Here is a tiny trained network, its code and every weight. The questions are about switching its units off for an input and a target symbol, where a switched-off unit gives its printed mean instead of its output.

import numpy as np


def w(rows, s, z=0):
    codes = np.array(rows[::2]) - 128.0
    scale = np.full(codes.shape[1], s)
    scale[-1] = z or s
    return codes * scale


def norm(h):
    return h / np.sqrt((h * h).mean(-1, keepdims=True) + 1e-5)


def softmax(a):
    e = np.exp(a - a.max(-1, keepdims=True))
    return e / e.sum(-1, keepdims=True)


def log_softmax(a):
    a = a - a.max(-1, keepdims=True)
    return a - np.log(np.exp(a).sum(-1, keepdims=True))


def net(x, mask):
    ids = ['αγδεζηθλμξπστφψω'.index(c) for c in x.split()]
    T = len(ids)
    res = E[ids] + P[:T]
    u = 0
    for l in range(2):
        r = norm(res)
        for j in range(3):
            rows = slice(3 * j, 3 * j + 3)
            q, k, v = (r @ M[l][rows].T for M in (Q, K, V))
            z = softmax(np.where(np.tri(T) > 0, q @ k.T / 3**0.5, -1e9)) @ v
            o = O[l][rows]
            res = res + np.where(mask[u + j], z, o[:, -1]) @ o[:, :-1]
        u += 3
    return log_softmax(norm(res)[-1] @ U[:, :-1].T + U[:, -1])


Q, K, V, O = {}, {}, {}, {}
E = w([
[167,107,147,144,127,90],'α',
[171,84,103,156,152,59],'γ',
[138,152,65,89,128,166],'δ',
[138,154,96,84,116,101],'ε',
[171,111,68,109,168,26],'ζ',
[146,254,101,131,59,208],'η',
[101,122,101,161,86,169],'θ',
[124,205,150,149,50,196],'λ',
[110,118,168,119,127,72],'μ',
[122,162,119,166,58,196],'ξ',
[175,183,76,154,82,178],'π',
[101,129,97,82,115,129],'σ',
[103,182,64,84,102,167],'τ',
[179,179,120,100,109,120],'φ',
[169,139,132,117,105,111],'ψ',
[114,166,147,108,87,132],'ω',
],0.0092)
P = w([
[121,102,127,122,126,108],'0',
[116,140,131,172,114,112],'1',
[99,144,45,153,138,190],'2',
[130,123,160,151,166,139],'3',
[136,130,146,148,4,42],'4',
[103,161,144,193,150,108],'5',
[104,211,59,77,128,136],'6',
[146,137,170,171,179,121],'7',
[150,131,158,60,41,53],'8',
],0.017)
Q[0] = w([
[168,161,146,84,141,108],'0.h1',
[89,151,107,69,160,164],'0.h1',
[147,125,177,127,127,151],'0.h1',
[106,119,66,163,146,233],'0.h2',
[109,141,57,170,211,127],'0.h2',
[187,160,178,116,173,109],'0.h2',
[116,208,187,114,129,177],'0.h3',
[139,3,56,25,95,198],'0.h3',
[170,50,45,133,202,116],'0.h3',
],0.0072)
K[0] = w([
[188,155,124,66,161,107],'0.h1',
[117,94,134,121,193,166],'0.h1',
[122,125,110,111,169,164],'0.h1',
[127,155,104,203,111,145],'0.h2',
[70,145,90,206,226,101],'0.h2',
[213,104,140,64,203,136],'0.h2',
[102,211,136,178,112,173],'0.h3',
[144,65,97,45,30,153],'0.h3',
[182,3,83,114,200,114],'0.h3',
],0.0078)
V[0] = w([
[143,83,140,114,159,133],'0.h1',
[107,169,186,9,24,93],'0.h1',
[104,149,192,171,213,145],'0.h1',
[174,152,63,157,118,84],'0.h2',
[169,253,162,156,25,82],'0.h2',
[179,134,189,81,66,150],'0.h2',
[140,39,137,66,118,125],'0.h3',
[211,6,100,193,137,142],'0.h3',
[76,181,204,199,53,92],'0.h3',
],0.0042)
O[0] = w([
[184,50,75,146,96,41,65],'0.h1',
[117,86,82,138,155,214,132],'0.h1',
[39,103,62,153,115,22,60],'0.h1',
[111,139,131,111,168,134,199],'0.h2',
[76,88,152,134,106,82,255],'0.h2',
[190,199,151,211,115,1,99],'0.h2',
[94,95,170,125,77,251,10],'0.h3',
[105,230,166,215,90,192,82],'0.h3',
[154,159,160,78,214,87,250],'0.h3',
],0.0038,0.003)
Q[1] = w([
[112,182,147,167,252,152],'1.h1',
[125,93,125,224,168,173],'1.h1',
[133,74,221,162,106,69],'1.h1',
[128,96,83,114,116,177],'1.h2',
[124,168,131,200,240,185],'1.h2',
[135,175,135,83,154,134],'1.h2',
[127,134,142,246,229,155],'1.h3',
[131,194,100,104,209,137],'1.h3',
[74,130,109,153,207,159],'1.h3',
],0.013)
K[1] = w([
[183,10,147,109,103,217],'1.h1',
[162,94,105,70,29,128],'1.h1',
[72,127,73,193,97,102],'1.h1',
[121,38,132,134,209,83],'1.h2',
[178,84,147,52,60,194],'1.h2',
[153,132,187,103,177,190],'1.h2',
[141,44,106,60,49,139],'1.h3',
[181,57,190,96,163,170],'1.h3',
[194,79,147,104,103,187],'1.h3',
],0.012)
V[1] = w([
[147,96,120,237,176,110],'1.h1',
[84,165,106,143,157,156],'1.h1',
[91,44,105,157,163,126],'1.h1',
[79,186,94,86,72,137],'1.h2',
[100,67,30,160,177,94],'1.h2',
[115,97,218,137,138,131],'1.h2',
[252,139,109,183,118,209],'1.h3',
[158,167,41,129,161,81],'1.h3',
[43,139,149,189,111,180],'1.h3',
],0.013)
O[1] = w([
[147,63,137,223,101,158,92],'1.h1',
[82,166,133,115,148,243,163],'1.h1',
[139,137,2,253,31,165,88],'1.h1',
[95,107,64,122,215,194,252],'1.h2',
[187,238,168,223,142,116,29],'1.h2',
[81,127,140,48,65,6,70],'1.h2',
[250,141,247,139,80,145,221],'1.h3',
[202,118,81,89,188,210,86],'1.h3',
[5,219,219,238,156,154,191],'1.h3',
],0.0085,0.0042)
U = w([
[177,121,170,242,80,81,157],'α',
[214,84,95,219,92,165,198],'γ',
[218,177,254,160,182,155,12],'δ',
[216,167,131,55,162,63,155],'ε',
[184,61,23,88,116,176,169],'ζ',
[79,81,106,114,198,235,209],'η',
[50,167,245,167,107,152,138],'θ',
[41,68,97,56,119,111,133],'λ',
[32,127,29,182,88,178,201],'μ',
[36,129,229,81,200,67,35],'ξ',
[132,112,218,46,218,175,4],'π',
[85,232,160,242,156,73,86],'σ',
[156,190,149,154,167,242,94],'τ',
[175,82,178,57,64,107,203],'φ',
[143,110,194,140,40,61,178],'ψ',
[72,127,86,131,85,26,62],'ω',
],0.0087,0.0015)

Each question gives the input, a string of symbols that net reads in full, and the target symbol t.
The units are the heads (3 rows each of Q, K, V and O). Each row of codes is followed by its name. A weight is (code - 128) times the scale printed after its matrix; where a second scale follows, it is the last column's (O and U).
mask holds one flag per head, layer by layer. A switched-off head (its flag False) gives its mean, the last column of its rows in O, instead of its output. The means were averaged over made-up inputs and are rounded, as every weight is.
A unit's drop is (log p(t) with every unit on - log p(t) with that unit switched off) / (log p(t) with every unit on - log p(t) with every unit switched off).
The circuit of an input: a set's keep is (log p(t) with only the set's units on - log p(t) with every unit switched off) / (log p(t) with every unit on - log p(t) with every unit switched off). Starting from all 6 units, units are removed one at a time, each time the one whose removal leaves the highest keep (on an exact tie, the one counted first), for as long as the keep stays at least 0.8.
circuit, biggest first: the units of the circuit, biggest drop first
unit that matters most: the unit with the biggest drop
heads that matter: for each layer, one digit per head in row order, 1 if its drop is at least 0.15 and else 0, layers parted by /
input ε λ σ π σ ζ, target ε: heads that matter : 111 / 101
input ξ σ δ α ξ, target μ: circuit, biggest first : 1.h3
input ε ξ γ π ε δ ξ τ ζ, target τ: circuit, biggest first : 1.h3; 1.h1
input τ φ ξ δ ω γ ε, target τ: circuit, biggest first : 1.h1; 0.h3; 1.h3
input ξ π θ λ η, target δ: heads that matter : 000 / 001
input α τ λ α γ ζ σ ω ξ, target γ: circuit, biggest first : 1.h1; 1.h3; 1.h2
input ζ ζ σ ζ τ γ, target ζ: heads that matter : 000 / 001
input ξ ψ η ψ φ ε λ φ τ, target ζ: circuit, biggest first : 1.h3; 0.h3
input ε φ τ ω, target ε: heads that matter : 101 / 101
input σ μ η φ φ, target ω: circuit, biggest first : 1.h3; 1.h2
input ε ξ ω δ α ε ω ξ σ, target ζ: circuit, biggest first : 1.h3; 0.h3
input δ σ μ ξ, target δ: heads that matter : 111 / 001
input μ σ τ γ η σ, target μ: heads that matter : 001 / 100
input α η ψ, target ψ: heads that matter : 001 / 010
input ξ φ σ, target θ: unit that matters most : 1.h3
input α γ η ξ δ σ φ ζ ω, target μ: heads that matter : 000 / 101
input γ σ σ ω θ, target μ: heads that matter : 000 / 001
input γ ξ μ α ζ θ σ τ, target γ: heads that matter : 001 / 100
input σ π γ ω, target σ: circuit, biggest first : 0.h3; 1.h1; 1.h2
input δ π ψ ξ φ σ ζ α μ, target μ: circuit, biggest first : 1.h3; 1.h1
input ε σ θ, target ζ: circuit, biggest first : 1.h3
input η α δ σ ψ τ ξ ψ, target η: heads that matter : 000 / 010
input δ σ π σ, target δ: circuit, biggest first : 1.h3; 0.h3; 0.h1; 0.h2
input σ ψ σ δ, target σ: circuit, biggest first : 0.h3; 0.h1; 1.h2; 1.h3
input ξ α η τ μ δ, target ξ: circuit, biggest first : 1.h2; 1.h3; 1.h1; 0.h3
input ξ ψ δ θ ζ ξ ξ σ α, target θ: heads that matter : 000 / 101
input μ ξ ζ, target ω: circuit, biggest first : 1.h2; 0.h3
input σ σ φ π γ σ ζ, target δ: circuit, biggest first : 1.h3
input ε γ γ ξ γ σ, target ε: heads that matter : 111 / 001
input δ ξ μ η θ, target θ: heads that matter : 001 / 001
